Below are the code and all the weights of a small trained network. Each question names an input and a class and asks about switching units off, where a switched-off unit gives its printed mean instead of its output.

import numpy as np


def w(rows, s, z=0):
    codes = np.array(rows[::2]) - 128.0
    scale = np.full(codes.shape[1], s)
    scale[-1] = z or s
    return codes * scale


def f(y):
    return np.maximum(y, 0)


def log_softmax(a):
    a = a - a.max(-1, keepdims=True)
    return a - np.log(np.exp(a).sum(-1, keepdims=True))


def net(x, mask):
    res = np.array(x, float).reshape(1, 8) / 4 @ E
    y = f(res @ A[0][:, :-1].T + A[0][:, -1])
    res = res + np.where(mask, y, B[0][:, -1]) @ B[0][:, :-1]
    return log_softmax(res[-1] @ U[:, :-1].T + U[:, -1])


A, B = {}, {}
E = w([
[132,131,131,130],'x0',
[87,176,18,211],'x1',
[126,123,120,124],'x2',
[117,1,157,245],'x3',
[129,133,127,128],'x4',
[128,127,123,128],'x5',
[252,130,139,107],'x6',
[129,129,131,129],'x7',
],0.0096)
A[0] = w([
[135,164,223,46,141],'n0',
[70,131,93,185,58],'n1',
[116,59,148,227,192],'n2',
[204,59,173,164,18],'n3',
[67,95,175,174,60],'n4',
[113,66,135,249,79],'n5',
[155,141,228,97,171],'n6',
[94,86,145,221,70],'n7',
[194,159,66,184,92],'n8',
[105,195,106,81,254],'n9',
[54,73,161,172,142],'n10',
[115,218,134,49,195],'n11',
[183,50,145,150,29],'n12',
[54,202,93,165,225],'n13',
],0.011,0.0066)
B[0] = w([
[154,171,60,48,226],'n0',
[136,246,147,96,175],'n1',
[228,61,85,176,247],'n2',
[149,68,237,140,183],'n3',
[213,116,37,116,171],'n4',
[254,153,114,116,225],'n5',
[153,56,112,137,213],'n6',
[250,157,72,119,198],'n7',
[88,6,80,83,177],'n8',
[63,135,94,59,241],'n9',
[156,61,109,139,204],'n10',
[120,173,58,62,254],'n11',
[125,178,193,184,173],'n12',
[51,184,104,125,232],'n13',
],0.0092,0.012)
U = w([
[52,120,127,73,254],'0',
[185,167,115,89,109],'1',
[140,47,125,164,201],'2',
[130,40,250,181,42],'3',
[33,229,128,153,11],'4',
],0.012,0.0078)

Each question gives the input, the list of numbers given to net, and the class t.
The units are the neurons (one row each of A and B). Each row of codes is followed by its name. A weight is (code - 128) times the scale printed after its matrix; where a second scale follows, it is the last column's (A, B and U).
mask holds one flag per neuron, in row order. A switched-off neuron (its flag False) gives its mean, the last column of its row in B, instead of its output. The means were averaged over made-up inputs and are rounded, as every weight is.
A unit's drop is (log p(t) with every unit on - log p(t) with that unit switched off) / (log p(t) with every unit on - log p(t) with every unit switched off).
The circuit of an input: a set's keep is (log p(t) with only the set's units on - log p(t) with every unit switched off) / (log p(t) with every unit on - log p(t) with every unit switched off). Starting from the 12 units with the biggest drops (on a tie, the unit counted first), units are removed one at a time, each time the one whose removal leaves the highest keep (on an exact tie, the one counted first), for as long as the keep stays at least 0.8.
units of the circuit, in order: the units of the circuit, biggest drop first
unit that matters most: the unit with the biggest drop
top k neurons: the k neurons with the biggest drops, biggest first
drop when u is switched off: that unit's drop, to one decimal
input [-1,0,-2,2,6,-8,1,3], class 3: units of the circuit, in order	[n11; n0; n9]
input [-8,3,8,0,7,2,4,-1], class 0: unit that matters most	n2
input [-1,3,7,-8,-2,7,-2,7], class 4: units of the circuit, in order	[n13; n2]
input [-2,-4,-4,1,-8,-5,-5,-4], class 2: units of the circuit, in order	[n11; n1]
input [6,-6,-7,-5,-2,5,0,7], class 0: units of the circuit, in order	[n5; n2]
input [4,4,6,2,1,8,2,-2], class 2: units of the circuit, in order	[n11; n0]
input [7,6,7,5,-8,8,-3,-5], class 1: top 2 neurons	[n1; n5]
input [6,8,-6,8,-5,2,-5,7], class 1: top 3 neurons	[n1; n5; n7]
input [1,8,5,1,8,-2,3,-1], class 2: top 2 neurons	[n8; n11]
input [-2,-6,2,-8,-6,-7,0,-6], class 0: units of the circuit, in order	[n5; n9]
input [-7,-6,2,8,-5,4,1,2], class 3: top 3 neurons	[n3; n12; n11]
input [-1,2,-6,7,-7,0,-5,6], class 1: top 2 neurons	[n5; n7]
input [-7,7,-1,5,-2,-8,-4,-3], class 1: top 3 neurons	[n1; n5; n7]
input [6,0,6,-8,-4,6,-4,5], class 0: unit that matters most	n9
input [-1,-8,4,6,5,0,5,1], class 3: drop when n3 is switched off	0.1
input [-5,5,3,-3,0,-8,0,-2], class 4: drop when n6 is switched off	0.1
input [-8,2,0,-3,-5,-6,2,-4], class 0: drop when n13 is switched off	0.0
